[[133 109]
 [128 120]
 [107 148]
 [113 113]
 [156 125]]
:
[[133 128 107 113 156]
 [109 120 148 113 125]]

[[130 128 157]
 [141 111 130]
 [114 144 127]
 [117 140 108]
 [120 142 116]]
:
[[130 141 114 117 120]
 [128 111 144 140 142]
 [157 130 127 108 116]]

[[148 116 115 114 120 112]
 [145 126 147 115 106 109]
 [105 119 138 114 136 147]
 [115 114 128 119 124 125]
 [127 107 104 141 153 131]]
:
[[148 145 105 115 127]
 [116 126 119 114 107]
 [115 147 138 128 104]
 [114 115 114 119 141]
 [120 106 136 124 153]
 [112 109 147 125 131]]

[[134 126 135 133]
 [115 120 128 119]
 [109 123 135 105]
 [105 130 126 105]
 [144 124 138 145]
 [129 132 123 140]
 [147 134 128 152]
 [114 127 108 115]
 [117 134 121 125]
 [145 120 123 145]
 [107 110 121 113]]
:
[[134 115 109 105 144 129 147 114 117 145 107]
 [126 120 123 130 124 132 134 127 134 120 110]
 [135 128 135 126 138 123 128 108 121 123 121]
 [133 119 105 105 145 140 152 115 125 145 113]]

[[140 142]
 [137 148]
 [ 99 100]]
:
[[140 137  99]
 [142 148 100]]

[[128 128 128 130]
 [129 131 132 124]
 [128 123 147 144]
 [120 142 123 140]
 [128 122 141 119]
 [129 129 133 129]
 [141 126 156 129]
 [128 132 132 128]
 [119 134 125 132]
 [104 129 129 124]]
:
[[128 129 128 120 128 129 141 128 119 104]
 [128 131 123 142 122 129 126 132 134 129]
 [128 132 147 123 141 133 156 132 125 129]
 [130 124 144 140 119 129 129 128 132 124]]

[[155 129 139 109 148 128]
 [117 120 147 133 130 146]
 [123 130 124 132 122 124]
 [128 130 122 129 126 125]
 [119 126 115 134 123 132]
 [114 120 147 135 127 145]
 [126 127 131 129 127 129]
 [134 135 131 126 124 113]
 [115 118 132 134 130 149]]
:
[[155 117 123 128 119 114 126 134 115]
 [129 120 130 130 126 120 127 135 118]
 [139 147 124 122 115 147 131 131 132]
 [109 133 132 129 134 135 129 126 134]
 [148 130 122 126 123 127 127 124 130]
 [128 146 124 125 132 145 129 113 149]]

[[133 148 139 144 133 116 134 125 130 131 117]
 [116 128 127 119 113 152 134 129 132 126 129]
 [122 108 118 113 123 139 123 130 126 125 139]
 [113 112 116 123 122 118 122 126 134 142 136]
 [135 148 137 143 134 116 135 125 131 132 118]
 [126 129 121 110 135 104 124 131 133 137 127]]
:
[[133 116 122 113 135 126]
 [148 128 108 112 148 129]
 [139 127 118 116 137 121]
 [144 119 113 123 143 110]
 [133 113 123 122 134 135]
 [116 152 139 118 116 104]
 [134 134 123 122 135 124]
 [125 129 130 126 125 131]
 [130 132 126 134 131 133]
 [131 126 125 142 132 137]
 [117 129 139 136 118 127]]

[[137 113 141 133 139 135 112]
 [114 147 121 129 134 117 136]
 [133 134 116 128 123 125 123]
 [131 119 145 135 146 134 117]
 [119 141 133 132 137 127 141]
 [131 115 151 138 152 135 115]]
:
[[137 114 133 131 119 131]
 [113 147 134 119 141 115]
 [141 121 116 145 133 151]
 [133 129 128 135 132 138]
 [139 134 123 146 137 152]
 [135 117 125 134 127 135]
 [112 136 123 117 141 115]]
